Here is a tiny trained network, its code and every weight. The questions are about switching its units off for an input and a target symbol, where a switched-off unit gives its printed mean instead of its output.

import numpy as np


def w(rows, s, z=0):
    codes = np.array(rows[::2]) - 128.0
    scale = np.full(codes.shape[1], s)
    scale[-1] = z or s
    return codes * scale


def norm(h):
    return h / np.sqrt((h * h).mean(-1, keepdims=True) + 1e-5)


def f(y):
    return y / 2 * (1 + np.tanh(0.7978845608 * (y + 0.044715 * y**3)))


def softmax(a):
    e = np.exp(a - a.max(-1, keepdims=True))
    return e / e.sum(-1, keepdims=True)


def log_softmax(a):
    a = a - a.max(-1, keepdims=True)
    return a - np.log(np.exp(a).sum(-1, keepdims=True))


def net(x, mask):
    ids = ['ΓΘΛΞβεζημπστω'.index(c) for c in x.split()]
    T = len(ids)
    res = E[ids] + P[:T]
    u = 0
    for l in range(2):
        r = norm(res)
        for j in range(3):
            rows = slice(2 * j, 2 * j + 2)
            q, k, v = (r @ M[l][rows].T for M in (Q, K, V))
            z = softmax(np.where(np.tri(T) > 0, q @ k.T / 2**0.5, -1e9)) @ v
            o = O[l][rows]
            res = res + np.where(mask[u + j], z, o[:, -1]) @ o[:, :-1]
        u += 3
        y = f(norm(res) @ A[l][:, :-1].T + A[l][:, -1])
        res = res + np.where(mask[u : u + 4], y, B[l][:, -1]) @ B[l][:, :-1]
        u += 4
    return log_softmax(norm(res)[-1] @ U[:, :-1].T + U[:, -1])


Q, K, V, O, A, B = {}, {}, {}, {}, {}, {}
E = w([
[163,92,179,108,96,208,138,135,175,140],'Γ',
[142,30,161,76,189,133,156,184,165,182],'Θ',
[85,118,186,45,96,143,197,136,122,201],'Λ',
[166,88,204,124,90,97,197,125,140,148],'Ξ',
[219,96,174,129,121,86,93,147,85,147],'β',
[164,4,140,190,63,93,100,169,102,104],'ε',
[116,69,133,62,122,14,147,167,91,164],'ζ',
[167,97,124,37,170,100,67,203,177,131],'η',
[129,232,162,219,158,89,106,126,221,128],'μ',
[152,82,67,84,218,164,133,114,109,131],'π',
[192,186,137,95,156,18,143,36,86,231],'σ',
[177,96,66,130,41,145,92,172,103,230],'τ',
[147,126,51,113,113,119,248,155,102,157],'ω',
],0.016)
P = w([
[105,112,168,81,220,96,154,149,125,177],'0',
[121,116,144,110,179,99,139,167,110,148],'1',
[119,125,133,103,159,99,137,149,118,120],'2',
[122,141,138,66,131,114,132,129,145,90],'3',
[129,157,121,68,105,109,127,105,144,67],'4',
[128,159,119,38,84,106,131,97,148,46],'5',
[151,160,112,6,60,97,145,73,143,18],'6',
],0.012)
Q[0] = w([
[113,118,96,246,177,122,61,113,188,133],'L0H1',
[160,116,138,133,90,81,117,172,134,134],'L0H1',
[160,113,125,65,103,85,172,153,170,130],'L0H2',
[160,126,144,123,108,157,97,157,91,165],'L0H2',
[84,116,105,170,153,164,63,95,110,146],'L0H3',
[106,68,67,87,139,126,146,149,66,130],'L0H3',
],0.013)
K[0] = w([
[88,171,161,210,196,211,76,147,178,195],'L0H1',
[103,149,48,73,108,80,105,177,128,104],'L0H1',
[110,244,76,173,95,72,130,146,175,36],'L0H2',
[123,84,19,81,64,143,130,99,91,84],'L0H2',
[110,51,224,162,208,130,171,173,234,254],'L0H3',
[197,209,79,132,123,139,161,79,139,100],'L0H3',
],0.0072)
V[0] = w([
[227,39,117,69,96,115,185,115,79,144],'L0H1',
[53,97,29,106,83,53,146,190,107,160],'L0H1',
[178,232,149,156,127,132,113,175,196,159],'L0H2',
[181,105,139,69,170,103,170,69,91,87],'L0H2',
[183,92,48,136,254,194,79,80,130,114],'L0H3',
[149,80,94,105,37,123,61,136,150,196],'L0H3',
],0.0078)
O[0] = w([
[59,26,99,108,159,116,9,141,233,158,247],'L0H1',
[96,187,101,132,208,79,163,55,54,84,196],'L0H1',
[116,176,25,30,130,42,91,203,115,166,135],'L0H2',
[84,164,91,255,140,109,52,198,184,133,176],'L0H2',
[154,171,128,114,201,214,9,70,88,115,56],'L0H3',
[240,22,209,32,111,111,143,89,10,194,120],'L0H3',
],0.0063,0.012)
A[0] = w([
[162,240,133,211,73,165,119,5,86,107,105],'L0N1',
[191,65,92,133,204,188,226,164,204,22,103],'L0N2',
[177,151,31,144,107,113,253,160,133,129,225],'L0N3',
[164,193,73,103,253,119,244,156,202,68,5],'L0N4',
],0.0051,0.0025)
B[0] = w([
[209,71,107,88,15,73,107,255,180,132,108],'L0N1',
[57,87,89,61,113,49,226,163,103,217,178],'L0N2',
[148,119,116,36,62,181,6,71,142,124,254],'L0N3',
[168,60,122,173,57,141,127,206,41,98,218],'L0N4',
],0.0092,0.0027)
Q[1] = w([
[135,3,107,143,226,64,29,165,151,150],'L1H1',
[141,36,129,63,27,101,200,112,196,139],'L1H1',
[71,73,63,46,109,59,40,199,151,100],'L1H2',
[206,124,123,116,128,205,175,135,83,125],'L1H2',
[135,24,133,51,56,36,106,171,186,162],'L1H3',
[161,124,132,115,199,81,61,102,83,90],'L1H3',
],0.011)
K[1] = w([
[103,90,46,42,139,96,96,1,157,122],'L1H1',
[143,162,125,94,55,52,73,120,144,42],'L1H1',
[153,225,132,116,20,94,134,36,156,33],'L1H2',
[117,113,179,169,249,82,144,140,148,159],'L1H2',
[186,171,92,86,65,61,102,102,138,56],'L1H3',
[140,187,97,126,118,189,146,156,65,240],'L1H3',
],0.0089)
V[1] = w([
[151,162,74,38,168,74,95,188,123,159],'L1H1',
[119,93,108,67,134,74,120,135,116,90],'L1H1',
[128,94,7,114,119,126,144,145,105,163],'L1H2',
[93,64,118,148,135,162,127,67,155,84],'L1H2',
[142,164,172,152,148,107,116,218,152,68],'L1H3',
[96,185,118,75,141,148,166,151,128,117],'L1H3',
],0.012)
O[1] = w([
[185,188,111,125,88,135,138,72,154,146,246],'L1H1',
[155,220,142,146,129,150,179,160,81,150,248],'L1H1',
[3,184,95,146,28,210,142,139,116,175,219],'L1H2',
[106,118,158,163,156,157,153,129,155,111,120],'L1H2',
[190,209,126,132,113,100,110,156,109,77,130],'L1H3',
[175,80,34,126,131,136,178,144,211,136,133],'L1H3',
],0.014,0.011)
A[1] = w([
[119,168,190,80,102,127,209,93,157,142,60],'L1N1',
[165,201,73,102,128,107,134,72,171,156,44],'L1N2',
[197,2,49,116,125,151,238,128,196,173,4],'L1N3',
[122,204,186,152,133,67,38,34,138,134,30],'L1N4',
],0.0088,0.0025)
B[1] = w([
[180,58,72,192,174,82,77,172,95,132,254],'L1N1',
[125,10,125,179,126,85,79,107,84,59,216],'L1N2',
[186,108,66,126,80,234,190,151,74,59,195],'L1N3',
[100,34,2,150,137,208,112,190,103,127,157],'L1N4',
],0.0094,0.0067)
U = w([
[249,220,130,165,119,130,118,99,145,139,153],'Γ',
[118,121,105,1,109,76,115,90,150,109,156],'Θ',
[164,60,101,125,117,163,200,151,127,96,109],'Λ',
[115,85,146,121,96,60,124,195,220,168,70],'Ξ',
[183,148,129,125,188,155,127,125,175,215,78],'β',
[147,174,123,208,201,79,202,89,79,135,78],'ε',
[119,125,123,119,194,162,90,53,183,62,254],'ζ',
[68,176,104,142,66,151,135,78,158,137,162],'η',
[168,114,172,88,103,181,96,115,194,140,119],'μ',
[113,39,60,180,95,84,63,80,145,144,51],'π',
[87,101,196,79,141,117,124,85,69,53,210],'σ',
[161,73,172,105,97,136,124,33,105,215,110],'τ',
[144,132,124,116,133,175,50,200,75,123,64],'ω',
],0.0084,0.0057)

Each question gives the input, a string of symbols that net reads in full, and the target symbol t.
The units are the heads (2 rows each of Q, K, V and O) and the neurons (one row each of A and B). Each row of codes is followed by its name. A weight is (code - 128) times the scale printed after its matrix; where a second scale follows, it is the last column's (O, A, B and U).
mask holds one flag per unit, layer by layer, with each layer's heads first. A switched-off unit (its flag False) gives its mean, the last column of its rows in O or B, instead of its output. The means were averaged over made-up inputs and are rounded, as every weight is.
A unit's drop is (log p(t) with every unit on - log p(t) with that unit switched off) / (log p(t) with every unit on - log p(t) with every unit switched off).
The circuit of an input: a set's keep is (log p(t) with only the set's units on - log p(t) with every unit switched off) / (log p(t) with every unit on - log p(t) with every unit switched off). Starting from the 12 units with the biggest drops (on a tie, the unit counted first), units are removed one at a time, each time the one whose removal leaves the highest keep (on an exact tie, the one counted first), for as long as the keep stays at least 0.8.
circuit, biggest first: the units of the circuit, biggest drop first
k most important neurons: the k neurons with the biggest drops, biggest first
top k neurons in layer l: the k neurons of layer l with the biggest drops, biggest first
which heads matter: for each layer, one digit per head in row order, 1 if its drop is at least 0.15 and else 0, layers parted by /
input Λ ω Λ σ Λ, target π: which heads matter => 100 / 010
input Λ ω Λ ε, target η: which heads matter => 000 / 010
input Λ β Γ, target ω: circuit, biggest first => (L1H3 L1N4 L1H2)
input Λ Θ ω Λ ζ ζ, target ε: 2 most important neurons => (L0N2 L1N1)
input τ ω μ Λ Λ ε, target Γ: circuit, biggest first => (L1H1 L0H2)
input μ π Γ Ξ, target Γ: circuit, biggest first => (L0H2 L1H1)
input β Θ Λ, target ω: circuit, biggest first => (L1H3 L1N4 L1H2 L0N2)
input Θ Θ Λ Λ Θ, target Λ: circuit, biggest first => (L1N3 L1H2 L0H2)
input μ Ξ Λ, target Γ: which heads matter => 100 / 101
input ε π Γ, target ζ: which heads matter => 001 / 010
input β Θ Θ Λ Γ, target Λ: top 2 neurons in layer 0 => (L0N2 L0N4)
input π Γ Λ η Θ, target Γ: circuit, biggest first => (L1H1)
input Ξ Λ Λ, target Ξ: which heads matter => 011 / 111
input ε Λ Λ Λ Λ Θ Λ, target Λ: which heads matter => 000 / 011
input ε Λ Ξ, target σ: circuit, biggest first => (L1H1 L0H2 L1H3)
input Λ Λ Λ μ Λ, target Θ: which heads matter => 100 / 000
input Ξ ω ω Θ, target η: circuit, biggest first => (L1H2)
input ε ζ Ξ Λ ζ τ Θ, target τ: which heads matter => 001 / 001
input ζ ζ ε Λ Γ Ξ, target Ξ: which heads matter => 100 / 101
input η Λ Λ, target Γ: which heads matter => 000 / 101
input σ ω Λ ε τ, target τ: which heads matter => 011 / 001
input Γ Ξ Ξ μ π, target Γ: circuit, biggest first => (L1H1)
input ω μ Ξ Θ, target Γ: circuit, biggest first => (L1H1 L1H3)
input Λ Ξ ω Λ ζ Λ, target ε: 2 most important neurons => (L0N2 L1N1)
